Each row has a hidden trait or not; one of two labels after the row says which. A new part has a new trait and new labels.
[-0.90 -6.15  0.83  0.79  0.42  0.31  1.23  0.57  0.23 -1.21  0.17  1.99
 -4.65  1.12 -4.85  1.12 -0.36  3.34 -6.86  0.05  0.61 -0.16 -1.31 -0.30]
Ms
[-0.72 -3.11 -0.77  1.74  0.42 -0.73  1.97 -1.99 -3.00 -2.11 -0.34  1.99
  0.44  2.43  7.64 -3.73  0.24 -0.58  6.35  0.78 -0.89 -3.92  0.57  5.63]
Nr
[-3.37  5.25 -0.46  3.81 -0.35 -2.07 -0.51 -0.31 -3.10  2.04  3.13 -0.16
 -4.78 -1.57  3.94 -3.27 -2.74  1.96  5.67 -0.03 -4.35 -3.05  0.82  6.56]
Nr
[ 1.07  1.84  3.57 -2.28  0.88 -0.96  0.76 -0.23 -0.50 -0.34  0.51  0.96
  4.54  0.44  0.72 -1.03  0.78  1.21 -1.79  0.89 -0.03  1.34 -0.24 -0.76]
Ms
[-0.60 -2.68  2.78 -1.40 -0.60 -1.04  2.71  0.27 -1.82 -3.91 -1.06  3.91
  3.13  3.89  3.43 -1.64  0.45  0.63  0.92  0.92  0.24 -2.04 -0.09  1.92]
Ms
[ 1.34  0.58 -1.88 -0.14 -0.03  0.88 -0.98 -1.02 -0.25  1.22  0.26 -1.26
  3.88 -1.31  1.52 -0.58  1.46 -3.00  5.05 -0.06 -0.51 -0.14  0.94  1.15]
Nr
[ 0.82  7.64  2.61 -1.93  0.32 -0.16 -1.21  0.67  0.67  2.01  0.96 -0.72
  4.21 -2.21 -4.47  0.46 -0.20  2.42 -4.57  0.41 -1.48  2.18 -0.48 -0.84]
Nr
[-0.11  8.02  3.27 -1.99  0.75 -0.62 -0.35 -0.07  0.04  1.57  1.34  0.39
  2.72 -2.65 -3.72 -0.54 -0.47  3.76 -4.06  0.73 -1.58  1.93 -0.53  1.35]
Nr
[ 0.23 -6.38  1.93 -1.19  0.92 -0.86  2.71  0.02  0.04 -4.91 -2.75  2.41
 -0.58  4.13  3.67  0.04  0.78  0.48 -4.06  0.88  2.33 -2.03 -0.13 -1.48]
Ms
[ 0.81  3.21  2.55 -2.36  0.54 -0.62 -0.60  0.83  0.65  0.50  0.07 -0.84
  3.36 -0.33 -0.87  0.04 -0.14  0.54 -3.89  0.14  0.14  2.55 -0.11 -2.17]
Nr
[-0.90  3.43 -0.72  1.13  0.25 -0.38 -0.96 -0.67 -0.83  2.12  1.10 -1.31
 -1.19 -1.94  0.67 -1.21 -0.49  0.18  2.99 -0.22 -1.78 -0.54  0.66  1.40]
Nr
[-1.40  0.94 -1.31  2.01 -0.11 -0.58 -0.22 -0.75 -1.67  1.02  0.84 -0.35
 -1.79 -0.68  2.66 -1.32 -0.82 -0.19  3.50  0.05 -1.60 -1.78  0.66  3.19]
Nr
[-1.78  7.00  0.47  0.65 -1.09 -0.50 -1.25  0.76 -0.24  2.43  2.66  0.08
  0.11 -1.94 -2.65 -0.93 -1.77  2.67  1.17 -0.14 -1.81 -1.29  0.13  2.23]
Nr

Part 2:
[-0.76 -0.14  5.28 -2.62  0.26  0.81  1.00  3.13  1.29  2.40  1.96 -1.49
  4.16  2.74 -0.95 -1.22  0.38 -0.27  1.19 -1.76 -1.55  7.39]
(12)
[-0.25 -0.73 -1.31 -0.05  1.12 -0.87 -1.03 -0.03  1.85  0.42  0.18 -2.08
 -0.12 -0.98 -0.98  1.48  0.55  0.10  1.57 -0.22 -0.20  0.31]
(19)
[ 1.17  0.91  9.24 -0.01  0.91  2.31 -0.52 -2.35  2.95 -1.90  1.37  4.37
 -2.34 -0.73  2.44 -1.61  2.51 -0.66 -2.34 -0.22  0.58 -0.42]
(12)
[ 1.41 -1.38 -6.81  1.19 -1.73 -1.01  1.01 -0.27 -0.46 -0.90 -1.16 -1.73
  0.11 -1.55 -3.42  0.46  0.81  1.15  0.77  2.26  1.84 -4.17]
(19)
[-1.43  3.30  4.94 -2.48 -0.53  1.56 -2.63 -1.68 -2.74 -0.38 -1.06  1.57
  1.64 -0.49  2.92 -0.47  0.42 -0.63  4.28 -2.08 -1.45  0.38]
(19)
[ 1.87  1.81 -0.37 -0.59 -1.19  0.17 -3.91 -1.31 -2.33 -1.55 -0.77  1.77
 -0.41  0.63 -0.44  2.33 -2.11 -1.41 -1.42 -2.22  0.32  0.88]
(12)
[ 0.54  1.25  0.49  3.29  1.32  0.69 -1.40 -0.04  0.69 -1.68  0.51  3.32
  0.36 -1.68  1.40  0.86  2.05  1.11 -0.98  1.18  0.92  0.36]
(19)
[-2.89 -1.92  3.06 -1.50  4.65  1.03  0.05 -1.06 -4.09  1.56 -2.16 -2.10
  1.47  4.04  1.86  4.24 -1.03 -0.47  8.23 -3.09 -2.29  5.13]
(12)
[ 0.32 -1.74  0.55 -0.59  0.05 -0.70  2.04  4.67 -0.05  1.71 -0.86 -3.67
  2.11  2.10 -2.05  0.68 -2.75  0.04  2.46 -0.20  0.34 -0.70]
(12)
[ 0.14  1.81 -1.86 -1.47 -0.73 -2.05  1.89  1.44  0.04 -1.13 -0.25  2.00
  0.49  1.40  1.44 -4.21  1.01  0.10  1.42  0.24 -0.65 -1.23]
(19)
[ 1.18  0.82  3.73 -0.71  1.15  0.58 -0.74  0.33  0.77 -1.62 -1.77  2.85
  1.53  3.36 -1.01 -1.10 -1.15  0.07 -2.53 -3.41 -0.19  0.19]
(12)
[ 0.22 -0.37 -2.27  0.10  1.54 -0.05 -0.76 -3.00  0.64 -2.42  0.19 -1.38
 -1.41  0.11  1.28  2.09 -0.49  1.18 -0.45 -1.23 -0.21  2.30]
(12)
[ 1.89  1.11  3.23  0.71  1.31 -1.34 -0.77 -0.94 -2.16  1.11 -0.80  4.08
  2.98  0.85 -1.98  1.29 -2.10 -0.32 -0.30 -0.67  0.10  0.39]
(12)
[ 0.03  0.18  1.84  2.12 -0.75  0.05  0.00  0.65 -0.82 -1.62 -0.51  3.39
  1.15 -0.80 -0.53  2.02  2.08  1.52  0.87  1.27  0.56  0.08]
(19)
[ 2.14  0.92  0.21  0.53  1.48 -0.51 -0.83 -1.19 -0.72  0.71  0.47  1.56
  1.46 -1.49 -1.20  1.14 -1.90  0.04  0.87 -0.45  0.97 -1.74]
(12)
[ 0.99 -2.27 -5.25  2.92  0.86 -0.37  0.58  1.53 -0.11  0.82 -2.82 -2.86
 -1.17  1.65 -3.25 -0.30 -1.22  0.60  1.26  2.67  1.65 -5.40]
(19)
[ 1.37 -0.65 -4.09  1.67 -0.87 -0.76 -0.21 -0.19  1.68  1.02  0.65 -1.09
 -1.15 -1.48 -0.22 -1.67  0.98 -0.05 -0.68  1.11  1.03 -4.27]
(19)
